Below is a small trained network, with its code and all its weights. Each question gives an input and a target symbol and asks what happens when units are switched off, that is, made to give their printed mean instead of their output.

import numpy as np


def w(rows, s, z=0):
    codes = np.array(rows[::2]) - 128.0
    scale = np.full(codes.shape[1], s)
    scale[-1] = z or s
    return codes * scale


def norm(h):
    return h / np.sqrt((h * h).mean(-1, keepdims=True) + 1e-5)


def f(y):
    return np.maximum(y, 0)


def softmax(a):
    e = np.exp(a - a.max(-1, keepdims=True))
    return e / e.sum(-1, keepdims=True)


def log_softmax(a):
    a = a - a.max(-1, keepdims=True)
    return a - np.log(np.exp(a).sum(-1, keepdims=True))


def net(x, mask):
    ids = ['αβγδζηθλμξπστφψω'.index(c) for c in x.split()]
    T = len(ids)
    res = E[ids] + P[:T]
    q, k, v = (norm(res) @ M[0].T for M in (Q, K, V))
    z = softmax(np.where(np.tri(T) > 0, q @ k.T / 3**0.5, -1e9)) @ v
    res = res + np.where(mask[0], z, O[0][:, -1]) @ O[0][:, :-1]
    y = f(norm(res) @ A[0][:, :-1].T + A[0][:, -1])
    res = res + np.where(mask[1:13], y, B[0][:, -1]) @ B[0][:, :-1]
    return log_softmax(norm(res)[-1] @ U[:, :-1].T + U[:, -1])


Q, K, V, O, A, B = {}, {}, {}, {}, {}, {}
E = w([
[104,141,141],'α',
[4,101,141],'β',
[208,59,138],'γ',
[166,167,137],'δ',
[93,112,170],'ζ',
[159,167,138],'η',
[168,170,140],'θ',
[141,78,64],'λ',
[92,110,173],'μ',
[162,169,134],'ξ',
[104,141,142],'π',
[165,172,142],'σ',
[142,149,112],'τ',
[164,171,139],'φ',
[104,142,141],'ψ',
[164,149,92],'ω',
],0.021)
P = w([
[75,254,119],'0',
[186,195,149],'1',
[160,178,158],'2',
[158,163,158],'3',
[152,155,165],'4',
[149,144,168],'5',
[145,133,169],'6',
[139,129,176],'7',
[135,120,186],'8',
[133,113,190],'9',
[133,113,189],'10',
[134,134,180],'11',
],0.0076)
Q[0] = w([
[230,175,169],'H1',
[250,138,104],'H1',
[159,100,66],'H1',
],0.015)
K[0] = w([
[61,4,143],'H1',
[173,9,179],'H1',
[198,112,187],'H1',
],0.013)
V[0] = w([
[221,107,190],'H1',
[123,235,24],'H1',
[142,250,254],'H1',
],0.0093)
O[0] = w([
[124,79,210,167],'H1',
[3,108,60,253],'H1',
[17,178,178,235],'H1',
],0.0079,0.003)
A[0] = w([
[143,57,60,176],'N1',
[196,93,160,158],'N2',
[82,178,124,84],'N3',
[190,159,184,180],'N4',
[136,167,128,78],'N5',
[36,12,139,214],'N6',
[148,168,167,3],'N7',
[130,192,186,107],'N8',
[78,64,194,37],'N9',
[63,120,44,205],'N10',
[96,96,175,45],'N11',
[184,116,63,121],'N12',
],0.011,0.0037)
B[0] = w([
[236,108,63,187],'N1',
[43,72,104,199],'N2',
[99,52,153,183],'N3',
[51,97,84,205],'N4',
[104,169,118,136],'N5',
[254,131,40,255],'N6',
[118,159,87,138],'N7',
[233,181,167,176],'N8',
[207,180,123,169],'N9',
[204,99,85,231],'N10',
[183,132,161,150],'N11',
[174,229,105,186],'N12',
],0.007,0.0069)
U = w([
[48,142,90,87],'α',
[173,214,113,20],'β',
[173,63,254,253],'γ',
[86,126,162,137],'δ',
[162,160,214,92],'ζ',
[81,122,156,132],'η',
[74,138,188,144],'θ',
[220,108,48,154],'λ',
[166,168,223,88],'μ',
[81,124,150,98],'ξ',
[79,109,111,54],'π',
[69,140,188,156],'σ',
[19,48,87,155],'τ',
[80,141,165,115],'φ',
[66,115,102,89],'ψ',
[72,114,43,48],'ω',
],0.016,0.0048)

Each question gives the input, a string of symbols that net reads in full, and the target symbol t.
The units are the heads (3 rows each of Q, K, V and O) and the neurons (one row each of A and B). Each row of codes is followed by its name. A weight is (code - 128) times the scale printed after its matrix; where a second scale follows, it is the last column's (O, A, B and U).
mask holds one flag per unit, heads first, then neurons. A switched-off unit (its flag False) gives its mean, the last column of its rows in O or B, instead of its output. The means were averaged over made-up inputs and are rounded, as every weight is.
A unit's drop is (log p(t) with every unit on - log p(t) with that unit switched off) / (log p(t) with every unit on - log p(t) with every unit switched off).
The circuit of an input: a set's keep is (log p(t) with only the set's units on - log p(t) with every unit switched off) / (log p(t) with every unit on - log p(t) with every unit switched off). Starting from the 12 units with the biggest drops (on a tie, the unit counted first), units are removed one at a time, each time the one whose removal leaves the highest keep (on an exact tie, the one counted first), for as long as the keep stays at least 0.8.
circuit, biggest first: the units of the circuit, biggest drop first
most important unit: the unit with the biggest drop
top k neurons: the k neurons with the biggest drops, biggest first
drop of u: that unit's drop, to one decimal
input λ φ λ σ θ θ δ τ α α μ σ, target μ: circuit, biggest first => H1, N6
input η ζ λ α λ ω φ φ γ σ α η, target γ: circuit, biggest first => H1, N6
input α η α δ β π θ ψ σ τ, target β: top 2 neurons => N6, N10
input δ η λ α ξ θ σ γ θ σ, target γ: circuit, biggest first => H1, N6
input λ α ω φ μ δ λ δ θ μ, target λ: top 2 neurons => N6, N9
input λ λ λ ω γ δ, target γ: circuit, biggest first => H1, N6
input λ δ ω ω σ λ π ξ τ ζ, target λ: circuit, biggest first => N6
input α σ λ θ μ ω μ τ, target μ: top 2 neurons => N8, N6
input π β α τ, target β: circuit, biggest first => N6, N1
input β γ ω φ θ α τ, target γ: drop of H1 => 0.3
input φ θ λ σ σ γ, target γ: drop of N3 => 0.0
input λ π δ γ φ, target γ: drop of N2 => 0.1
input τ μ θ γ μ, target τ: drop of H1 => 2.0
input τ τ φ ζ, target τ: most important unit => H1
